What can hang from each mark
lipuv: kamapus tupe
gabotu: paluz rasusa
laguk: paluz pibo rasusa sikav
sikav: laguk paluz pibo rasusa
vona: damip tupe
kamapus: lipuv
tupe: damip gabotu sakapeg
rasusa: gabotu laguk pibo
teli: tupe vona
pibo: gabotu sakapeg teli
lizun: damip teli tupe vona
muza: kamapus paluz sikav
damip: lizun muza sikav teli
sakapeg: paluz teli

Each row was made from one small tree. The marks that hang from a mark follow it in brackets, in alphabetical order. Every link used is in the known rows. Write each row's tree.
Each row is shifted at random along 5 fixed directions that mean nothing.
Known rows
teli(vona(damip tupe)): [ -76  -18   95   72 -190  112   42   56   38   81   52    4  124  121
  143   47  120   54  -81 -116  -51  -66 -137  108   60  -65   58   88
 -120  111  -52   30  -12  -34  -31  -73  -55  -44   65   21   76   16
  104  -45  111  -11 -205   32 -135   51   49]
teli(tupe(damip(sikav) gabotu) vona): [  -1   70   22   84 -145  128  -40  -51  -40  -65   73   12  264   62
  198  184  -49  -89  -75  111  156  -41  -46   51  -83   61   87   51
   81   -7  -77  149  216   18  -66 -276   91  247  -33 -132  -28  121
  175   30  152  163 -142  -63 -246   -2  -88]
lizun(damip teli(tupe(sakapeg))): [ -17  -46   48  -73 -353   79 -303   -3  -82   25  113   72  170 -137
  163   58   11  -42   -5 -418 -124 -229 -107  225   68  -30  100  -17
 -310  -53   -3   -5  -99   -3 -160 -230   28 -418   74  -80  154    4
   70 -197  210  -41 -213  -46 -105  130   34]
kamapus(lipuv(tupe(sakapeg))): [  36    0   98   82   29   91  133  -27  -17  102  -49 -173   68  119
   53   89   86   15  -73  104   55  102  -29  -80   69    6   52  153
   79   73  -13   79   88  -34   63  -15  133  220 -103  -21  -58  127
  135   79  -45  159 -140  -13 -204   15   47]
lizun(teli vona(tupe(gabotu(rasusa)))): [-183 -117    9  137 -218   38   92  147   23 -114  145  313  -64   67
   57    9  175   91   -6   88  129 -216 -393   75  -19  -39  205  -91
  -71  -80  -62   48   69  -48 -157  -78   94  -94  181  -92  -84  -98
  -51 -232   94  -43  -42  286  -52  118 -139]
sakapeg(teli(vona(damip))): [ -10   52  -86  202  -15  151 -205  -40  -30   54  114  257  425   49
  281  384 -101  166 -124  -31  -59   64  137  101  -53   -1  -87   61
 -161  127  -21 -121 -179   81  -36    0   -7  -26  -68 -206 -144   39
 -222 -102  183  -23  168 -131  121 -203   -7]
tupe(damip(sikav(pibo))): [  94   88  -71  -33 -125 -154 -281  -20  -85  -62  192   82  -18 -205
   50  113  -57   80  -25   20  -44 -179 -118    4  -38   80  -76 -110
 -193  -96  -60  -52  256   77 -154 -210  125    6   60 -190   72  -68
 -121 -253  101 -147    6 -131  124   80 -130]
laguk(pibo(sakapeg) rasusa sikav): [ 139  -12  156  -23   86  -47  257   58   49  222    6 -335 -150  137
 -165 -164  155   24  -85  237    0   50 -144 -199  253   40  -19   62
   42  223  -35  107  325  -79  130  128  117  260  -13  138  123  155
  173  171 -267   62 -295   65 -234  152  124]
sakapeg(paluz teli(tupe(damip) vona)): [-116  -41  -23  196 -258    7  120   61   68  -17   85  374   90  179
  107   33   92  143  -77  -38  -13  -85 -207  161   -3 -186  154   15
  -38  138    6   55   15  -61  -25 -116  -35 -165   78  -55  -93    7
  -49 -139   37  -85 -119  154  -54  116   16]
damip(muza(kamapus(lipuv) paluz) sikav(rasusa)): [  49  100   75 -164 -184    9  -30  -99   -6   94   85 -155   74 -111
    1  175  -55  -45 -161  -23  -39  -72 -136    0   83  -74   10  -14
  -56  177  -77    1  296  -67 -100  128  -31  381 -107  -89  -52  167
  186   51  -13  206 -271 -133 -204  115   61]
rasusa(gabotu laguk(sikav) pibo(sakapeg(paluz teli))): [ -36  -46   37   49  -73   77  118 -155  -26  266 -166   12  281  107
  113  134  -11  109 -227 -158  -41  218  121  -56  151 -139  -84   80
    8  322   -6   -3  188  -74  205  -86   45  287 -114   55 -252  202
  130  235  -40   94 -187  -72 -274    0  214]
lipuv(kamapus tupe(damip(lizun muza) sakapeg)): [ -69   22  -80  108 -108 -174  -64    5   53   26  113  245 -121 -133
   38  143   -9  240  -97  193  -45   11 -125  -58  -18   21  -28   87
 -114   -5  -75 -194   78   15  -96  -94  160  -92   94 -166  -12   22
 -208 -265  113 -133   74   49  265   71 -134]
pibo(gabotu(paluz rasusa) teli(vona)): [ -84  -43  -91  189  -69   37   74   15   31  -80  137  440  123  100
  131  153   34  139  -90  188  121  -89 -169   89 -103  -85  129  -42
  -17   96  -45   54   15  -27  -48   86  -16   22   71 -147 -243  -30
 -135 -157   63   -8  -14   97    3  -28  -86]
vona(damip(muza(sikav(rasusa)))): [-113    7    3  -79 -203  -94  -98   44   28   13   92   85   -3  -59
   74   65   26   48  -96 -125  -69 -177 -203   91   38  -68   43  -15
 -232   29    9   -2  193  -34 -123  -47  -17  -94  117  -83   22    6
   21 -140   86  -40 -223   59  -23   97   25]
sakapeg(paluz teli(vona(damip(lizun sikav) tupe))): [-141   45   73    6 -404  124   26  -56  206  253   46  190  137   -8
   62   75   67  255 -219 -176 -266  -98 -210  191  142 -201   26   69
 -271  316  -23 -244  -52  -52  -71  156 -170 -128   31   19   23  116
  -43 -116  110 -136 -196   54  106  147  136]
rasusa(laguk pibo(sakapeg(paluz teli(tupe(gabotu))))): [ 204    9  120  -22 -215  -44    7  -82  -40  199   52  -50  -57  -54
 -124  -65  110  -17 -137  -19  -76   -7 -104  -52  271  -75   42  -97
   -2  265   15  -20  277  -71   80  -30  122   26  -59   44  128  148
   88   42 -203  -27 -238    1 -238  296   73]
rasusa(gabotu(paluz) laguk(pibo(sakapeg teli(vona)) sikav)): [  25  -42  -83  141 -121 -120   22  -10  -63   22   68  206  -23  -11
   25   91    8  105  -63   95   58  -21 -159  -79   40    3  -78  -60
  -66  103 -124   81  259  -48   12 -198   68   84   96  -36  -79  -14
   -7  -55  -32  -56 -129   -3 -101   46  -48]
vona(damip(lizun muza(kamapus)) tupe(sakapeg(paluz))): [ -76    8  104  -48 -216   20  149    9   21   23   66  -47  -27  -11
   22  -78   34   50 -110   83   33  -48 -191  -51   25 -120   56   22
  114   88 -160   29  202  -43  -91  -20  -19  264   64   94   14   83
  179  -30   67   47 -262  -57 -191  217  -44]
laguk(paluz pibo(gabotu(rasusa) sakapeg teli)): [ 121  -99    6  -40 -127 -158   93  102  -33 -103  211  136 -265   -4
 -137 -236  103  -42   30   64  120 -256 -363  -47   42  -48  166 -187
    7  -15 -122  219  322  -72 -109  -42   26  -34  178  -12   54  -75
   88 -193 -103  -84 -311  113 -180  295  -91]
muza(paluz sikav(pibo(gabotu sakapeg))): [  75  -12   77 -132 -242  -46    8 -100   64  204  -15   96   -3 -145
 -100  -41   89  108 -112  -59 -165  -99 -191   62  208  -90  -30   -5
 -234  324  -21   17  101  -68   54  254  -15 -210   75  -11   97  119
    5 -100 -139  -50 -284  -13  -56  166  117]
gabotu(rasusa(laguk(paluz sikav) pibo)): [  31   39  -12   29  -37 -130    9  -10  -63   77   55  -63  -66   19
    9   27   29   86 -119   33  -33  -44 -101  -86   85  -41  -36 -104
  -60   35  -38  -18  373  -57   20 -223  122  297   28   51  -29  -25
   74   24  -53  -24 -171  -45 -115  105   62]
vona(damip(teli(tupe(gabotu)))): [  36   21   43  132  -60   78    9    1  -31    6  106   61  163   62
  115  141   22   -7  -80  127  105   31  -62  -19   15   25   65  -52
   66   83  -32   49  196    5  -32    1   83  201  -55 -123  -61   63
   25   -9   71   56  -61  -10 -153   45  -90]
vona(tupe(damip(lizun) gabotu(rasusa) sakapeg(paluz teli))): [-134   16   10   55 -271  150  -53  -44  -20  -51   59  197  229   11
  177   78  -96   48 -148   47   75  -92  -85   82  -82 -144  183 -128
   81  -50  -52  -39  133   33 -134 -147   82  119   -9  -47 -176   55
   49 -132  162   42  -87  -25 -140  134  -58]
rasusa(gabotu laguk(paluz sikav) pibo(sakapeg)): [-110  -60 -180  210    3 -138   50  -35 -117  -22  -44  308   58   54
  179  189  -52  201  -83  -20   76   63   44 -105  -81  -44 -152   -2
  -46  -26 -106   65  301  -46   86 -476  124  202  109  -36 -286  -82
  -33  -20  113   -1    7  -11  -38  -85  -14]
rasusa(gabotu laguk(sikav(pibo))): [  70    9   -5  -89 -229 -169 -227  -92  -96  156   75  106  -92 -224
   -7   82   48  118 -105 -196 -168 -124  -92   32  173   53 -112 -116
 -364   79  -13 -130  202  -42   -5 -198  154  -92   76  -49   80  -39
  -36 -145   17 -151 -113  -35   61   94   65]
tupe(damip(muza(paluz) teli) sakapeg): [ 194   94   92 -210 -229  -35 -171  -76  -42   25  159 -169  126 -107
   -3   10 -134 -171 -122  -61    6  -84  -81   14   61  -55   69  -36
   32   66  -57   45  300    6 -132  -24  -21  169  -67  -96  133  154
  198   19   35   73 -354 -181 -255  243   -6]
lizun(damip teli(tupe(gabotu sakapeg))): [ -11  -62   68   72 -182   73   -6   36  -49  -23   86   79  102    5
   62    8   83  -32  -17    0   89  -90 -192   45   45   24  153  -37
   -3    6   -4  108   98  -30  -59  -89  139  -88   29  -87   40   63
   72  -73   54   54 -158   92 -204  133  -70]
pibo(gabotu teli(tupe(damip))): [ -90 -105  -48  182 -152  -69  138  121   49  -57  163  367 -109  102
    8  -37  162   93    2   44   62 -113 -289   87   18  -72  150  -38
  -61   94  -37  121    3  -88  -46   19   15 -247  129 -148  -37  -23
  -80 -222   12 -125 -122  262  -34  147  -99]
sikav(paluz rasusa(laguk pibo(gabotu))): [ 194   61   43 -283 -268  -33 -388 -132 -191   45   96 -108  108 -215
  114   69  -63 -170 -124 -437  -38 -198   39  104   96    3   12 -189
 -202  -24  -37   18  342   -4  -75 -369   77  171   -2  -57   68   -8
  256  -19  127   26 -293 -228 -276  155   72]
sikav(paluz pibo rasusa(gabotu laguk)): [  15  -61   99  -46 -126 -241  298   31  -13   59  -41   48 -283   65
 -159 -198  234   61 -143   84  151  -26 -288 -119  162  -73  110 -166
  115  154    3  150  648 -144  155  -62  136  445   60   96 -127  -23
  225  101 -216   -5 -318  179 -323  258   42]
gabotu(paluz rasusa(laguk(sikav))): [ -99   16  -26  163  116  -92  178   30  -46  -64   23   30  -30  101
   61   44   50  108 -102  361  165   27 -119 -144  -51  -17   54  -74
  145  -12  -23  112  321  -42   27  -55  161  430   12   28 -217    4
   28   44  -76   69  -62    6 -138    3  -74]
teli(tupe(sakapeg) vona(damip(muza(sikav)))): [  55   75  111   50 -154   56   57  -41   55  148   27 -145  126   36
   15  114   51  -14 -124  185  -26   30 -120  -28  151   10  -11  161
   -9  241  -24   25  191  -32   25   42   26   79  -32    0  170  215
  122  108  -69  117 -248  -23 -200   86   39]
sakapeg(paluz teli(vona(damip))): [  70   41   49  -66 -235  100 -223   -9  -79  -56  175   35  244  -19
  157   49  -60  -64  -71 -228  -24 -185  -93  159  -30  -66  109  -84
  -84  -12  -54   62   12   44 -174 -153  -33   -6   12  -68   43   12
   89 -139  135  -26 -179 -150 -146   99  -10]
lizun(teli tupe(damip gabotu(paluz rasusa(laguk)) sakapeg)): [-227  -46  -93  186 -312   69 -149  -81   29   46   -3  430  305  -14
  261  285  -36  185 -177  -76  -48  -22  -86  177  -13 -158  106 -102
 -198   80   89 -177  -11  -12  -57 -115   68 -231    4 -152 -217   18
 -160 -142  189  -20  -28   66    4    4   17]
muza(kamapus(lipuv(tupe)) sikav(laguk paluz pibo(teli))): [-143  -48  -48   67 -307 -126  -14  -25  -12  103  -53  235  -27 -108
   36  203   68  214  -61 -147  -98   24 -248    0  151 -138  -82 -138
 -225  238  -63  -15  195  -71  -37  160   21  -20   42 -118 -189  -21
  -72 -157  -44  -99 -102  -65  -45   52   31]
rasusa(laguk(paluz sikav(pibo(gabotu sakapeg(teli(vona)))))): [ 179  -46  -80  158    2 -292  175  126 -139 -227  207  193 -354  -12
 -209 -163   90   24   79  438  314 -142 -391 -288   21  124   19 -229
  203  -74 -197  313  612  -31  -55 -188  219  279  178  -43   21  -99
    0 -120 -232 -111  -67  124 -163  226 -291]
tupe(damip(muza) sakapeg(paluz)): [ 290  154   -6 -164 -115  -81 -416  -91 -173 -138  283 -152   93 -235
   52   75 -191 -178  -53   51   30 -196   -6  -32  -67   90   14 -105
    3 -165  -46   11  234  102 -228 -310  138  124  -36 -164  177   60
   42 -142   87   35 -117 -282  -72  166 -160]
lizun(tupe(damip gabotu sakapeg)): [-177  -52  -96  226  -79  106  -15  -12  -43  -89   -9  307  296  111
  294  246  -42  101  -63   61  128   43   35   61 -148  -26   51   62
   15  -62  -15   58  -20   27  -16 -279  135  -24   26 -178 -235   22
  -67  -91  231   91   55   39  -62 -116  -79]
pibo(sakapeg(paluz) teli(tupe(damip))): [-118  -83   30   77 -362  -31   96   13  221  274   29  323   -9   82
  -12  -37  165  246 -150 -234 -309  -56 -217  220  216 -295   77   93
 -321  412  110 -137 -187 -133   48  221 -176 -604   74  -13   40  113
 -138 -159  -56 -183 -287  196   75  210  205]
teli(vona(damip(sikav(pibo(gabotu(paluz)) rasusa)) tupe)): [-232  -26  -98  303 -193  -59  224   19  150   52  -24  491   28  107
  111  218  148  370 -153  230   16  -13 -311    1  -12 -117  -32  -16
 -128  248    0  -97  366  -45   47   37  -29   75  135  -95 -247  -76
 -215 -115   53 -110   22  207  124  -25  -44]
muza(kamapus(lipuv(tupe)) paluz sikav(laguk(pibo(teli)))): [  -5   34  -67  112  -91   28 -129  -51 -135    0   28   -6  197  -96
  134  332  -90   28  -24   13   18   87  -68  -77   54  -10 -117 -135
  -36  125 -182   83   96   13  -98   38   91  257  -72 -166 -147   42
   13  -81   -7   84  -20 -260 -185  -65  -67]
sikav(paluz pibo(gabotu teli) rasusa(laguk)): [ -34 -110  -80   -5 -294 -355   53  114    9  -24  158  475 -415  -86
 -162 -129  207  195  -47  -83   -6 -238 -426   30  142 -119   75 -282
 -225  102    3   18  410 -120  -40   18   41 -196  232  -97  -54 -180
 -131 -278 -118 -294 -171  273   43  285  -56]
pibo(gabotu sakapeg(paluz) teli(vona(tupe(damip)))): [-177  -93 -204  306 -225   38  -52   47   37 -113  141  648  194   88
  246  234  -23  219  -31  -41   19 -102 -136  154 -127 -145   25   13
 -165   71  -75   13 -153    8 -111 -158  -89 -414  167 -223 -191  -70
 -275 -308  211 -133   79  132  130  -35 -133]
gabotu(paluz rasusa(laguk)): [-314 -111  -74  218 -123 -208  313   83  162   88  -15  559 -204  159
   32  -18  228  416 -161   95  -91  -49 -254  108   31 -265  112    1
 -190  189   99  -94   71 -151   98  109  -20 -216  183   48 -239 -107
 -224 -169  -52 -183  -95  316  180   76  100]
sikav(pibo(gabotu(paluz))): [-163 -108 -189  195    6 -104  129   23  -94 -232   20  585   52   91
  231  115   26  221    9   86  232  -66  -60   -2 -269  -66   24  -32
   39 -123  -98  189  228    0    6 -290   82  155  196 -128 -417 -198
 -125 -190  208  -61   90   23   44 -106 -141]
laguk(paluz rasusa(gabotu pibo(teli(tupe(sakapeg)))) sikav): [  75   42  -77  161 -131  -37 -129  -48 -111   82   86   35   56  -26
   47  239  -75   54  -97   53  -47   -2  -56 -103   97   11 -113 -135
  -86   44  -63  -91  309  -28  -12 -309  184  152  -24  -86  -69   11
  -17  -44   -2   40  -14  -29  -85   35   -4]
muza(kamapus paluz sikav(rasusa(pibo))): [ 128   97   79 -141 -156 -156 -155   82 -179 -125  198 -257 -212 -243
 -148  -79    9 -130   18  145   29 -255 -366  -77   82   28   22 -312
   26  -98 -180  156  382    3 -200  -73  202  262   83  -31  190  -61
  154 -230 -165   22 -194 -128 -259  274 -169]
sakapeg(paluz teli(vona(tupe(damip(sikav(rasusa)) gabotu)))): [  -6  122   21  199 -214   76    0  -77  173  210   88  167  193   32
   -5  283   24  202 -261  287 -127   58 -218   10  161  -78    8  -62
  -89  394  112 -264  164  -14   -3  268   43   73 -130 -185  -70  200
 -228  -31 -109   -8   30  119   87   61    7]
rasusa(gabotu(paluz) pibo): [  26    3  101  -40 -115   66   96 -158   39  276  -97    4  185   54
   76   76   81  115 -228 -142 -116   95   28   57  103 -127  -15   99
  -82  304   31  -82  108  -88  183   -1    7  245  -72   44 -144  115
  120  114   20   65 -243  -67 -140   33  225]

Which tree is each row?
[ 216   46   21  -30 -210   24 -295  -41 -164  -72  196  -18  162 -126
   89   67 -113 -130  -64  -61   66 -206 -114   19    5   62   56 -225
  -59  -71 -128   64  311   70 -160 -308   89  109   18  -54   95  -35
  119 -146   67    7 -160 -159 -211  139  -84]	laguk(pibo(sakapeg(teli(vona(damip)))) rasusa(gabotu(paluz)))
[ -48   -1 -116  201  -75 -278  154  181   56 -198  258  367 -257   46
 -100   -2   69  139   21  417  169 -153 -432  -71  -57    4   65  -43
   45  -33 -106  120  352  -24 -147  -18   66   12  192 -190   10  -80
 -187 -248  -58 -164  -23  264   96  180 -268]	tupe(damip(muza(sikav) teli(vona)))
[-159   28  -29  -17 -122  115 -104 -137   -7  146 -120  138  421    2
  291  306  -95  127 -181 -213 -109  104  186  132   21 -141  -91   83
 -191  230    2    3  -97  -19   54   54  -52   57  -42  -57 -227  128
   34   68  131  113 -126 -229  -93 -183  177]	muza(paluz sikav(laguk))
[ -61  -98 -126    7 -333 -182 -140  -14   26   98  144  550 -108 -110
   54   58   84  246  -75 -341 -219 -196 -192  206   80 -158  -11 -110
 -457  159   -2 -132  -47  -91  -61  -59  -69 -498  210 -115  -29 -131
 -217 -325  112 -307 -150   89  215  112   79]	rasusa(laguk(pibo(gabotu(paluz) teli)))
[ 255  -35  210 -220  -91  -66  144   20  -19  145   68 -353 -142   28
 -193 -306  144 -151  -65   -4   55  -19 -176 -137  260  -53   85  -62
  132  254  -67  237  331  -75   44  164    1  261  -31  144  169  163
  328  167 -275   22 -508 -110 -450  325   89]	sikav(laguk(pibo(sakapeg(paluz) teli)))
[-272  -82 -283  291  -88 -178   19   28  -17  -48  -26  697   24   -6
  181  290   -2  369  -87   33  -13  -31  -73   50  -62 -157 -129  -57
 -233   74  -51  -24  143  -35   43 -194   63 -242  213 -161 -310 -145
 -325 -254   66 -121  148  168  178  -98  -52]	muza(paluz sikav(rasusa(laguk pibo(gabotu sakapeg))))
[-117  -65   25  151 -268   76   57   60  -23 -110   58  234  128   76
  145   31   30   26  -44   28  123 -111 -245   44  -75 -108  145  -71
   43   -2  -82  152  168  -10 -112 -122  -12  -48  116  -34  -88  -21
   56 -145  112   -1 -158   44 -192  108 -112]	pibo(sakapeg(teli(vona(damip tupe(gabotu(paluz))))))
[ 150   46   69   84  -58   47    8    9  -81  -56  156    3   16   29
   26   57   80  -84  -23  245  149  -87 -107  -26   17  117   95   -9
   91    2  -72  145  166  -11  -28 -155  175  186    8  -73   85   52
  101  -32  -19  106  -80   10 -182   72 -122]	teli(tupe(gabotu) vona)
[  91   12   55   44 -177  110  -37    7  -50  -28  175 -104  126  -43
   47  166    1  -84  -29   86  129  -57 -230  -54   51   61   35   22
   50   50 -185   39  175   15 -181  -21   29  263  -65 -133   62  100
  113  -18   89  139 -128  -41 -235  122 -136]	lizun(tupe(sakapeg) vona(damip(muza(kamapus(lipuv)) teli)))
[ -50  -25  138   36 -227  -32  199  -56   64  153  -63  -12 -124   55
  -62  -47  175   62 -175  119   -3  -25 -284    0  161 -128  220  -49
    1  155   86  -13  300 -127   50   64  131   80  -32   72  -24   94
  151   18 -156   75 -340  156 -228  235  102]	kamapus(lipuv(tupe(gabotu(paluz rasusa(laguk)) sakapeg)))
[-139   -2   96  134  -95 -124  228   24  246  279  -28   15 -151   39
 -106   37  216  296 -178  207 -192  137 -325  -39  209  -68   25  130
 -150  361   80 -184   51 -101   69  356   86 -103   -3  -80   22  172
 -149  -93 -153 -115 -118  211  147  113   60]	lipuv(kamapus tupe(damip(sikav)))
[-180   17 -133   93    6   10   57  -78   96  110   -6  386  178   19
  189  276  -46  311 -155   62  -60   67  124   47  -67  -68 -125  237
 -170  149  -60 -131  -92  -21   46   30  -26   73   54 -118 -266   81
 -184  -57  197   -6   74   -4  242 -163   54]	damip(lizun muza(sikav))
[  -6  -45  -72  180 -119   11  110   -1  -10   76   11  250  171  204
  180  186   38  109  -74  -77   52   97   31    1   46  -95  -52   52
  -25  226  -92  100  166  -65   87 -183  -59  176   31  -20 -171    7
   66  107   65   14 -147  -76 -173  -66   92]	sikav(laguk(paluz pibo(teli(tupe vona))))
[ -61   23   10   15 -148  -43  -29 -126  -65  130  -69  103  146 -107
   87  210  -13  136 -175   92   -3   76  -59  -48  117  -41  -85 -171
  -89  248  -58  -24  292  -28   65   90  136  313  -28   -8 -204   49
   27   12  -63   68  -84 -148 -149  -36   55]	muza(kamapus sikav(laguk(rasusa(gabotu(paluz))) pibo))
[  92   16 -127  131   22  -62 -175   19 -146  -93  161  205   78  -22
  105  155  -98   99  -42   58   38  -78   40  -66  -48  -34  -51 -134
  -17  -90  -70  -16  184   76  -78 -260  147   61   23 -121 -141  -77
 -180 -182   28  -59  156  -73   37   29 -103]	laguk(rasusa(pibo(sakapeg(paluz teli))))
[  15   12   42   86 -171   93  -88   64  -72  -78  148    9  156   65
  128   71    0  -71  -21  -33   81  -94 -130   56  -12   -5  103  -32
   18  -37 -101  111   51   25 -128 -178   43   50   12  -95   38   19
   93 -105  104   -1 -102  -28 -200   85  -95]	sakapeg(teli(vona(tupe(damip))))
[ 125    0 -143  220  137   14 -124  -66  -96   38  111  316  194  -48
  114  305  -64  183  -69  168   30   98  145  -94  -15   61 -161   20
  -64  124  -60  -74   -3   70   54    1  139   13  -42 -237 -182   29
 -316 -126   31  -44  273  -70  151 -126 -102]	rasusa(pibo(gabotu sakapeg(teli)))
[-366  -88  -97  124 -359  -35    4   66   79  -30   33  405   62  -31
  200  231   40  225  -79 -122  -31 -156 -308  126  -39 -108    7  101
 -285   38  -78  -85  102  -51 -160 -200  -48 -248  220 -126 -117  -27
 -105 -207  260  -15  -63  197   68   -2  -42]	lizun(damip(muza(kamapus) sikav(rasusa)) vona(tupe(sakapeg)))
[ -17  -68   66    2 -180  -55   35   50  -77  103   18 -136 -104   21
   -8  -65  100  -54  -44 -116    0  -73 -144  -40  196  -73   46  -51
  -63   64  -86  114  302  -82    2 -187   68   18   49   92   75   47
  224   36  -80   -7 -325   25 -357  226   65]	gabotu(rasusa(laguk(sikav) pibo(sakapeg teli(tupe))))
